Rows lie near named flat spaces through zero. A row that begins with a name and a colon came from that space; any other row is followed by the name of its block's space that it lies nearest.
tibnufur: 0.164; 1.929; -1.691; -3.713; -1.663; 0.474; -0.628; 0.079; -0.832; -1.743; -3.948; -1.606; 3.139; 1.320; 0.980; 0.108; -0.643
fuzudib: 1.103; -1.810; 3.094; 0.201; -2.476; -0.386; -1.237; -1.278; 0.867; -1.090; -3.289; 3.493; -0.122; 0.604; -0.457; 1.519; 2.206
femiklaf: 2.089; 2.145; -0.220; -0.955; 0.612; 1.852; -0.574; 2.303; -0.464; 0.232; -2.182; -3.102; -3.087; -1.208; -0.091; 2.089; 0.901
lekavtati: 2.487; -1.023; -0.649; 0.751; -0.372; -1.316; 0.037; 0.743; 0.431; 0.032; 1.256; 0.249; 1.171; 0.599; -1.737; -1.439; 0.522
kuzamsovos: -0.676; 0.691; -0.024; -1.259; 0.533; -0.786; -0.063; -0.323; -0.040; 1.659; 0.078; -1.559; 2.323; 0.847; 0.808; 1.231; -0.537
migsipu: 0.448; 2.115; 0.505; -2.629; -3.187; 3.630; -2.290; -0.406; 2.172; 8.144; 0.337; -0.686; -0.560; -0.731; -1.149; -0.707; 2.312
deralamom: 0.379; -0.672; 0.762; -0.637; -0.413; 0.020; 0.136; -0.228; 0.224; -0.916; 0.702; 0.020; -0.135; -1.169; -1.221; -0.113; -0.736
venilkir: -1.778; -1.167; -0.757; -1.137; -1.083; -3.100; 0.762; -1.193; 0.926; 0.811; -0.909; -1.433; 1.459; -0.313; 0.817; 2.480; -2.608
-2.661; 2.422; -3.685; -0.692; 2.374; 0.845; 3.773; 1.366; -1.024; 2.295; 5.151; -3.710; 0.122; -0.362; 0.856; -2.406; -2.504	fuzudib
-2.050; -0.292; 1.615; -0.444; 0.662; -1.510; 1.243; 0.206; -0.180; -0.456; -0.781; 3.721; 0.932; 0.207; -0.604; 0.448; 0.686	kuzamsovos
lekavtati: 1.334; -0.799; -1.254; 2.089; 1.352; 1.388; -0.701; 0.767; 1.396; 1.908; 1.427; -2.262; 3.854; -0.227; -1.213; -0.703; -0.628
femiklaf: 1.843; 0.480; 0.793; 1.396; 0.871; 1.836; 0.560; 2.194; 2.120; 0.237; -0.127; -1.013; -1.228; -0.215; -0.567; 0.425; 1.971
pagnup: -0.772; -1.882; -3.209; 0.010; -0.133; 0.408; 3.032; 2.856; -0.409; 0.730; 1.982; 2.003; -0.042; -0.399; -1.307; -0.107; -0.273
nageppokot: 0.387; -0.852; -1.518; 0.685; 0.774; 0.344; -0.618; 0.292; -0.662; -0.294; 0.520; -0.143; -1.078; 0.130; -1.185; 0.826; 0.355
dobudumu: -0.013; -1.692; -1.785; -1.295; -1.898; 2.968; -0.500; 2.157; 1.033; 1.621; -2.329; -0.554; -2.187; -0.241; 2.561; 1.415; -0.511
-0.121; -1.101; 0.858; 1.158; 0.304; 1.209; -0.753; -0.717; 1.174; 1.104; -1.926; -0.324; 0.437; 1.539; 0.373; -0.477; -0.331	pagnup
1.189; 0.733; -0.347; -0.666; 1.141; 1.032; 0.905; -2.716; 0.009; 0.599; 1.089; -0.920; 2.601; 0.049; -0.606; -0.263; -0.643	lekavtati
-0.780; -1.563; 1.147; -2.584; -0.435; -2.312; 2.069; 1.554; 0.431; -2.122; 0.529; 4.617; -2.389; 0.356; -0.934; -2.792; 3.092	kuzamsovos
kuzamsovos: 1.293; 1.191; -0.183; -1.532; 2.594; -3.091; 1.297; -1.675; 1.432; 2.030; 0.753; -1.560; 5.077; 3.796; 0.555; -0.085; 0.403
0.909; -0.867; 0.348; 0.374; 1.971; 1.185; 0.547; -0.045; 1.553; 0.592; 1.341; 0.070; -1.728; -1.171; 1.200; -0.865; 3.035	nageppokot
1.283; -1.473; -3.655; -0.392; 3.733; 2.309; 1.121; -0.316; 1.105; 1.659; 4.375; 0.277; -6.274; -2.147; 0.666; 0.078; 4.066	nageppokot
fuzudib: 0.049; -2.981; 0.592; 0.953; -0.785; 0.533; -0.761; -2.801; 0.930; -0.660; -0.957; 1.438; 0.509; 0.233; -1.285; -0.061; 1.190
-0.553; -1.562; -2.199; -0.069; 0.762; -1.368; 0.999; -1.949; 2.149; -2.755; -0.920; 2.705; 1.011; -0.577; -2.284; 0.370; -1.351	migsipu
0.592; -0.030; 0.093; 1.664; 1.212; 1.341; -1.208; 1.364; -0.468; -0.007; 0.307; 1.209; -0.899; -0.057; -1.638; -1.280; 1.317	venilkir

Rows lie near named flat spaces through zero. A row that begins with a name and a colon came from that space; any other row is followed by the name of its block's space that it lies nearest.
zup_pilup: -0.513; 0.132; 1.537; 0.776; 0.414; -0.582; 0.597; 1.456; -0.171; -0.826; -1.498; -1.077; -1.724; 1.796; -2.410; 1.554; 1.760
1.456; 4.194; -0.356; 1.272; 2.123; -3.382; -3.263; 2.958; 0.369; -1.719; -1.749; -2.797; -2.174; -0.216; -1.841; 1.794; -1.590	zup_pilup
kisal_gof: 1.003; 0.395; 0.475; 0.690; -0.034; 1.785; -1.742; 0.234; 1.633; 0.900; -4.076; 0.335; -1.771; -0.979; 2.701; 1.614; 0.268
puf_sazi: -0.104; 0.622; 2.374; 0.994; 0.412; -1.987; -1.340; -1.009; -1.643; 0.860; -3.064; -1.966; 0.789; -0.826; -0.340; -0.623; -0.458
gib_dup: 0.173; 3.024; -0.306; 1.274; -0.137; 1.084; -1.440; 1.171; 2.586; -1.729; -0.653; 0.001; 0.720; -0.226; 0.051; 0.913; -0.670
zup_pilup: 3.479; -0.770; -0.085; 0.725; -1.017; -2.565; -3.084; -0.373; 2.585; 0.527; 0.831; 0.382; -0.967; 1.487; -0.391; 1.871; -2.953
-0.399; -1.303; 1.244; -0.321; -0.522; -0.949; -1.173; -2.789; 1.089; 0.884; 0.409; 1.050; 2.788; 1.987; 1.214; 0.522; 0.203	zup_pilup
kisal_gof: -1.109; -0.262; -0.603; -1.159; 1.617; 0.964; 2.389; -1.148; -0.958; -0.416; 2.418; -1.173; 2.364; 2.727; -2.085; -1.428; -1.258
lif_mok: 0.598; -0.797; -0.583; 2.475; -1.785; 2.770; 1.703; -3.448; -3.133; 1.354; 1.379; 0.077; -1.570; 2.252; 3.188; 1.333; -0.216
bam_bero: -1.477; 2.799; 1.327; -0.501; 1.773; 0.307; -0.363; -0.236; -1.327; -1.063; 2.522; -1.559; -0.748; -0.668; 1.548; 0.886; -0.084
1.841; 0.461; -0.670; 0.373; -0.541; -0.244; 0.140; -1.045; 0.936; -0.568; 0.900; 0.877; -0.356; 0.219; -0.946; -0.236; 1.215	bam_bero
puf_sazi: 1.782; 2.932; -0.199; -1.170; -2.126; 1.183; 0.336; 0.877; -0.528; 2.475; 2.049; -0.680; 2.988; -0.456; -0.567; 2.804; 1.446
0.447; 0.788; -1.208; 1.315; 3.158; 3.371; 0.587; -1.738; 2.034; -1.791; -0.477; 2.787; -1.412; -1.741; -1.278; -1.942; 0.065	puf_sazi
-1.330; 2.409; 0.135; 0.523; 0.681; 0.759; 0.022; 0.121; 1.320; -0.201; 1.105; -0.390; 1.060; -0.652; -0.911; -0.663; 1.960	puf_sazi
-1.102; 0.182; -0.901; -0.545; -0.131; -0.688; 3.768; -0.139; -1.590; -0.607; 4.818; -0.798; 1.288; 3.732; -1.688; -1.116; -1.808	kisal_gof
-2.064; -2.378; -0.541; -0.355; -0.668; 1.775; 0.427; -2.566; -1.536; -0.043; 1.183; 2.149; 1.002; -0.451; 0.530; -1.439; 1.075	zup_pilup
lani_lusez: -0.050; 1.014; 0.919; -1.777; 1.894; 0.523; -1.233; 2.348; 3.556; 0.464; 1.757; -1.729; -0.222; -1.466; 1.519; 2.035; 0.601
-0.030; -1.458; 0.408; -1.222; 0.157; 0.861; 0.583; -0.528; -1.007; 0.721; 0.831; 0.101; 0.051; 0.399; -1.052; -1.371; 1.042	gib_dup
bam_bero: -2.795; 1.144; 0.801; -0.364; 0.099; 0.877; 0.616; -0.442; -0.238; 0.205; 0.140; -0.844; -0.555; -0.226; 2.811; 1.288; -0.785
